Here is a tiny trained network, its code and every weight. The questions are about switching its units off for an input and a class, where a switched-off unit gives its printed mean instead of its output.

import numpy as np


def w(rows, s, z=0):
    codes = np.array(rows[::2]) - 128.0
    scale = np.full(codes.shape[1], s)
    scale[-1] = z or s
    return codes * scale


def f(y):
    return np.maximum(y, 0)


def log_softmax(a):
    a = a - a.max(-1, keepdims=True)
    return a - np.log(np.exp(a).sum(-1, keepdims=True))


def net(x, mask):
    res = np.array(x, float).reshape(1, 5) / 4 @ E
    y = f(res @ A[0][:, :-1].T + A[0][:, -1])
    res = res + np.where(mask, y, B[0][:, -1]) @ B[0][:, :-1]
    return log_softmax(res[-1] @ U[:, :-1].T + U[:, -1])


A, B = {}, {}
E = w([
[126,128,127,129],'x0',
[192,250,36,204],'x1',
[133,131,158,137],'x2',
[62,82,81,253],'x3',
[23,253,85,108],'x4',
],0.0071)
A[0] = w([
[241,225,127,172,29],'N1',
[146,65,49,207,228],'N2',
[141,192,162,217,249],'N3',
[211,90,114,116,153],'N4',
[66,194,132,123,86],'N5',
[62,69,168,95,119],'N6',
[215,50,84,120,143],'N7',
[85,111,129,234,187],'N8',
[75,217,174,78,99],'N9',
[70,91,81,59,134],'N10',
[106,127,193,77,191],'N11',
[160,162,92,172,91],'N12',
[163,135,59,134,83],'N13',
[227,198,162,62,191],'N14',
[159,193,139,39,109],'N15',
[221,195,46,134,62],'N16',
[54,175,117,123,113],'N17',
[15,83,206,85,171],'N18',
[80,181,116,141,177],'N19',
[176,137,76,2,176],'N20',
[219,75,150,141,117],'N21',
[89,64,130,74,120],'N22',
[218,145,154,59,161],'N23',
[184,204,122,153,91],'N24',
[166,171,147,211,161],'N25',
[186,158,24,122,163],'N26',
[66,91,140,198,117],'N27',
[102,68,154,215,189],'N28',
[23,26,168,14,159],'N29',
[45,155,62,28,131],'N30',
[48,233,189,101,102],'N31',
[166,121,33,117,154],'N32',
[61,163,101,103,132],'N33',
[41,62,74,217,147],'N34',
[156,146,140,26,125],'N35',
],0.0083,0.0014)
B[0] = w([
[187,205,92,121,215],'N1',
[56,68,134,121,208],'N2',
[127,126,94,98,198],'N3',
[102,46,204,241,182],'N4',
[158,116,200,173,188],'N5',
[232,240,99,122,198],'N6',
[178,85,169,193,196],'N7',
[16,111,92,46,202],'N8',
[81,105,185,191,197],'N9',
[156,128,97,159,171],'N10',
[170,137,61,72,182],'N11',
[186,143,67,105,180],'N12',
[148,159,151,123,166],'N13',
[43,107,79,50,207],'N14',
[91,78,98,131,189],'N15',
[175,140,91,125,216],'N16',
[129,94,218,223,189],'N17',
[232,229,73,89,226],'N18',
[125,76,130,168,189],'N19',
[47,26,123,73,191],'N20',
[141,43,161,197,196],'N21',
[154,179,149,148,185],'N22',
[17,46,163,98,193],'N23',
[184,197,91,83,191],'N24',
[136,179,56,129,185],'N25',
[144,136,125,142,201],'N26',
[88,126,95,50,185],'N27',
[111,131,117,112,197],'N28',
[254,203,65,107,254],'N29',
[158,96,192,191,204],'N30',
[113,84,241,159,210],'N31',
[156,140,153,159,171],'N32',
[126,60,184,227,185],'N33',
[82,107,120,42,221],'N34',
[39,143,100,65,184],'N35',
],0.0054,0.0077)
U = w([
[201,234,89,76,71],'0',
[48,122,130,44,251],'1',
[137,103,254,198,36],'2',
],0.0084,0.0016)

Each question gives the input, the list of numbers given to net, and the class t.
The units are the neurons (one row each of A and B). Each row of codes is followed by its name. A weight is (code - 128) times the scale printed after its matrix; where a second scale follows, it is the last column's (A, B and U).
mask holds one flag per neuron, in row order. A switched-off neuron (its flag False) gives its mean, the last column of its row in B, instead of its output. The means were averaged over made-up inputs and are rounded, as every weight is.
A unit's drop is (log p(t) with every unit on - log p(t) with that unit switched off) / (log p(t) with every unit on - log p(t) with every unit switched off).
The circuit of an input: a set's keep is (log p(t) with only the set's units on - log p(t) with every unit switched off) / (log p(t) with every unit on - log p(t) with every unit switched off). Starting from the 12 units with the biggest drops (on a tie, the unit counted first), units are removed one at a time, each time the one whose removal leaves the highest keep (on an exact tie, the one counted first), for as long as the keep stays at least 0.8.
units of the circuit, in order: the units of the circuit, biggest drop first
top k neurons: the k neurons with the biggest drops, biggest first
drop when u is switched off: that unit's drop, to one decimal
input [4,4,4,5,0], class 1: units of the circuit, in order : [N29 N8]
input [-3,-6,8,-1,7], class 2: units of the circuit, in order : [N31 N30]
input [0,-5,4,3,5], class 0: units of the circuit, in order : [N18 N29]
input [5,0,-4,6,7], class 2: units of the circuit, in order : [N17 N33]
input [2,5,-3,-3,-6], class 2: units of the circuit, in order : [N4]
input [0,6,4,6,7], class 2: units of the circuit, in order : [N17 N33]
input [1,2,-5,-4,4], class 1: top 2 neurons : [N14 N20]
input [5,3,-4,7,-6], class 1: units of the circuit, in order : [N8 N34]
input [-4,-8,-3,1,-7], class 0: top 3 neurons : [N29 N18 N6]
input [1,-1,-7,-7,-6], class 1: top 3 neurons : [N14 N35 N20]
input [-7,-1,2,2,3], class 2: drop when N21 is switched off : -0.2
input [2,-8,-5,0,7], class 0: drop when N18 is switched off : 0.4
input [-7,-2,6,1,-2], class 0: drop when N33 is switched off : 0.2
input [7,-5,1,-5,-4], class 0: drop when N29 is switched off : 1.0
input [-7,-5,8,2,8], class 2: top neuron : [N31]
